Below are the code and all the weights of a small trained network. Each question names an input and a class and asks about switching units off, where a switched-off unit gives its printed mean instead of its output.

import numpy as np


def w(rows, s, z=0):
    codes = np.array(rows[::2]) - 128.0
    scale = np.full(codes.shape[1], s)
    scale[-1] = z or s
    return codes * scale


def f(y):
    return np.maximum(y, 0)


def log_softmax(a):
    a = a - a.max(-1, keepdims=True)
    return a - np.log(np.exp(a).sum(-1, keepdims=True))


def net(x, mask):
    res = np.array(x, float).reshape(1, 3) / 4 @ E
    y = f(res @ A[0][:, :-1].T + A[0][:, -1])
    res = res + np.where(mask, y, B[0][:, -1]) @ B[0][:, :-1]
    return log_softmax(res[-1] @ U[:, :-1].T + U[:, -1])


A, B = {}, {}
E = w([
[201,109,202,114,1,149,116,194],'x0',
[165,83,144,222,104,9,119,77],'x1',
[163,183,46,186,109,125,246,182],'x2',
],0.0086)
A[0] = w([
[127,100,92,87,126,179,157,141,101],'N0',
[87,161,115,57,150,214,118,162,100],'N1',
[149,107,136,128,63,148,141,187,114],'N2',
[138,144,122,150,153,129,137,112,253],'N3',
[115,174,137,75,153,182,94,138,125],'N4',
[38,145,56,146,253,92,138,77,71],'N5',
[102,180,121,63,135,216,145,154,110],'N6',
[145,102,154,190,107,54,112,66,81],'N7',
[209,109,197,123,60,162,129,174,95],'N8',
[111,184,134,60,142,190,121,160,79],'N9',
[90,92,200,101,136,142,55,82,142],'N10',
[100,76,189,97,149,144,48,76,89],'N11',
[162,184,59,178,114,134,229,188,75],'N12',
[164,199,70,186,112,135,254,146,103],'N13',
[106,100,179,50,137,120,56,88,102],'N14',
[156,80,133,189,110,97,132,89,73],'N15',
[171,112,182,124,39,146,111,184,72],'N16',
[150,79,143,219,107,35,107,65,108],'N17',
[93,71,179,97,151,141,41,103,75],'N18',
[58,164,41,148,229,125,125,46,112],'N19',
[89,179,114,73,123,217,115,137,86],'N20',
[170,109,129,212,127,44,108,64,78],'N21',
[204,132,177,106,73,123,133,158,102],'N22',
],0.0083,0.013)
B[0] = w([
[153,119,121,155,153,137,151,144,146],'N0',
[192,71,138,166,163,99,176,166,179],'N1',
[144,156,157,105,137,164,96,76,165],'N2',
[44,101,158,13,2,109,140,185,255],'N3',
[139,80,120,147,151,100,156,168,171],'N4',
[218,179,202,109,184,230,80,43,203],'N5',
[171,68,133,171,165,98,173,184,182],'N6',
[201,76,114,161,190,125,167,178,165],'N7',
[178,154,177,94,181,189,74,60,181],'N8',
[200,80,123,165,178,117,164,135,160],'N9',
[75,159,68,154,72,117,103,168,197],'N10',
[120,196,61,204,80,108,73,147,176],'N11',
[106,194,47,238,79,101,49,133,187],'N12',
[106,172,69,160,81,107,71,148,205],'N13',
[104,168,60,178,89,128,112,129,178],'N14',
[162,122,123,162,160,132,160,137,148],'N15',
[188,162,165,112,197,200,96,48,169],'N16',
[182,59,126,146,169,116,195,191,194],'N17',
[135,180,59,199,112,111,73,122,168],'N18',
[171,164,188,80,151,192,102,86,216],'N19',
[194,73,130,175,197,116,178,156,166],'N20',
[201,83,139,176,171,118,177,173,174],'N21',
[161,141,159,104,162,185,107,76,167],'N22',
],0.0091,0.013)
U = w([
[106,189,29,183,94,119,86,141,108],'0',
[162,25,149,158,171,120,217,171,109],'1',
[152,175,240,85,162,162,94,42,86],'2',
[33,91,175,3,55,106,159,177,254],'3',
[92,120,133,133,155,100,154,71,82],'4',
],0.015,0.0088)

Each question gives the input, the list of numbers given to net, and the class t.
The units are the neurons (one row each of A and B). Each row of codes is followed by its name. A weight is (code - 128) times the scale printed after its matrix; where a second scale follows, it is the last column's (A, B and U).
mask holds one flag per neuron, in row order. A switched-off neuron (its flag False) gives its mean, the last column of its row in B, instead of its output. The means were averaged over made-up inputs and are rounded, as every weight is.
A unit's drop is (log p(t) with every unit on - log p(t) with that unit switched off) / (log p(t) with every unit on - log p(t) with every unit switched off).
The circuit of an input: a set's keep is (log p(t) with only the set's units on - log p(t) with every unit switched off) / (log p(t) with every unit on - log p(t) with every unit switched off). Starting from the 12 units with the biggest drops (on a tie, the unit counted first), units are removed one at a time, each time the one whose removal leaves the highest keep (on an exact tie, the one counted first), for as long as the keep stays at least 0.8.
units of the circuit, in order: the units of the circuit, biggest drop first
k most important neurons: the k neurons with the biggest drops, biggest first
drop when u is switched off: that unit's drop, to one decimal
input [-7,6,5], class 2: units of the circuit, in order => (N5)
input [-4,3,-2], class 2: 2 most important neurons => (N5; N19)
input [-4,-3,-4], class 0: 3 most important neurons => (N10; N8; N11)
input [0,0,-3], class 3: 2 most important neurons => (N12; N13)
input [8,6,1], class 2: 2 most important neurons => (N8; N16)
input [2,-3,3], class 3: 3 most important neurons => (N11; N18; N14)
input [-7,-6,3], class 2: 3 most important neurons => (N5; N19; N17)
input [2,-1,-3], class 3: 2 most important neurons => (N12; N13)
input [2,7,-5], class 1: drop when N17 is switched off => 0.9
input [0,-1,-4], class 0: drop when N3 is switched off => 0.1
input [8,-7,-8], class 0: drop when N18 is switched off => 0.3
